Below are the code and all the weights of a small trained network. Each question names an input and a class and asks about switching units off, where a switched-off unit gives its printed mean instead of its output.

import numpy as np


def w(rows, s, z=0):
    codes = np.array(rows[::2]) - 128.0
    scale = np.full(codes.shape[1], s)
    scale[-1] = z or s
    return codes * scale


def f(y):
    return np.maximum(y, 0)


def log_softmax(a):
    a = a - a.max(-1, keepdims=True)
    return a - np.log(np.exp(a).sum(-1, keepdims=True))


def net(x, mask):
    res = np.array(x, float).reshape(1, 8) / 4 @ E
    y = f(res @ A[0][:, :-1].T + A[0][:, -1])
    res = res + np.where(mask, y, B[0][:, -1]) @ B[0][:, :-1]
    return log_softmax(res[-1] @ U[:, :-1].T + U[:, -1])


A, B = {}, {}
E = w([
[68,223,163,96,136,166,176],'x0',
[161,183,134,165,85,191,72],'x1',
[96,160,240,254,131,77,37],'x2',
[194,173,117,133,172,90,45],'x3',
[102,177,184,85,114,64,158],'x4',
[134,75,90,167,179,66,93],'x5',
[223,156,216,183,92,185,113],'x6',
[164,116,163,120,152,72,157],'x7',
],0.0072)
A[0] = w([
[126,99,126,158,71,197,212,166],'neuron 1',
[118,188,40,23,221,64,245,219],'neuron 2',
[208,75,109,175,123,163,50,220],'neuron 3',
[115,109,189,77,145,87,132,246],'neuron 4',
[143,183,155,114,97,254,199,186],'neuron 5',
[43,135,205,199,103,174,124,254],'neuron 6',
[126,153,209,104,90,119,112,142],'neuron 7',
[128,132,115,200,166,168,217,124],'neuron 8',
[182,188,82,72,153,125,140,206],'neuron 9',
],0.0085,0.0032)
B[0] = w([
[160,176,183,129,88,77,174,175],'neuron 1',
[74,55,151,116,7,177,145,249],'neuron 2',
[145,112,214,149,105,73,45,212],'neuron 3',
[141,103,93,69,117,112,188,183],'neuron 4',
[214,163,177,136,67,183,138,211],'neuron 5',
[126,160,108,49,126,90,105,220],'neuron 6',
[145,164,135,77,102,128,147,178],'neuron 7',
[149,162,110,100,89,86,128,148],'neuron 8',
[93,76,207,75,130,178,98,186],'neuron 9',
],0.011)
U = w([
[23,33,119,72,112,129,163,160],'0',
[167,164,144,149,117,115,133,218],'1',
[115,80,51,134,202,109,152,81],'2',
[120,87,183,170,124,221,107,4],'3',
[113,86,153,241,192,73,2,163],'4',
],0.0081,0.003)

Each question gives the input, the list of numbers given to net, and the class t.
The units are the neurons (one row each of A and B). Each row of codes is followed by its name. A weight is (code - 128) times the scale printed after its matrix; where a second scale follows, it is the last column's (A, B and U).
mask holds one flag per neuron, in row order. A switched-off neuron (its flag False) gives its mean, the last column of its row in B, instead of its output. The means were averaged over made-up inputs and are rounded, as every weight is.
A unit's drop is (log p(t) with every unit on - log p(t) with that unit switched off) / (log p(t) with every unit on - log p(t) with every unit switched off).
The circuit of an input: a set's keep is (log p(t) with only the set's units on - log p(t) with every unit switched off) / (log p(t) with every unit on - log p(t) with every unit switched off). Starting from all 9 units, units are removed one at a time, each time the one whose removal leaves the highest keep (on an exact tie, the one counted first), for as long as the keep stays at least 0.8.
circuit, biggest first: the units of the circuit, biggest drop first
most important unit: the unit with the biggest drop
top k neurons: the k neurons with the biggest drops, biggest first
drop when u is switched off: that unit's drop, to one decimal
input [8,8,-2,-6,1,-5,-4,-4], class 1: most important unit	neuron 5
input [6,-4,5,2,-6,0,7,-8], class 1: circuit, biggest first	neuron 6; neuron 2
input [-1,-8,7,8,0,2,-8,3], class 0: top 3 neurons	neuron 4; neuron 2; neuron 3
input [-4,-4,0,-1,-2,-4,8,-7], class 1: circuit, biggest first	neuron 2; neuron 1
input [4,-6,-6,-4,-8,-6,5,7], class 3: top 4 neurons	neuron 5; neuron 2; neuron 6; neuron 9
input [7,-4,-5,5,1,4,8,-1], class 3: top 3 neurons	neuron 5; neuron 6; neuron 9
input [-2,2,-5,-4,-6,-7,-3,-7], class 3: top 2 neurons	neuron 5; neuron 6
input [5,0,4,-8,-6,-8,-7,2], class 1: top 2 neurons	neuron 5; neuron 1
input [0,6,-4,-1,-8,2,-4,-6], class 1: top 2 neurons	neuron 2; neuron 1
input [-6,5,-2,0,-2,1,-4,-1], class 4: top 2 neurons	neuron 2; neuron 3
input [5,-5,-8,8,2,-2,6,7], class 0: drop when neuron 4 is switched off	0.1
input [-7,8,1,1,-1,6,8,-5], class 4: drop when neuron 8 is switched off	0.0
input [-3,-5,5,-3,5,4,0,-4], class 2: drop when neuron 9 is switched off	0.2
input [3,2,-7,3,7,-8,1,0], class 3: most important unit	neuron 5
input [3,-4,4,2,-2,4,5,-2], class 4: top 2 neurons	neuron 2; neuron 5
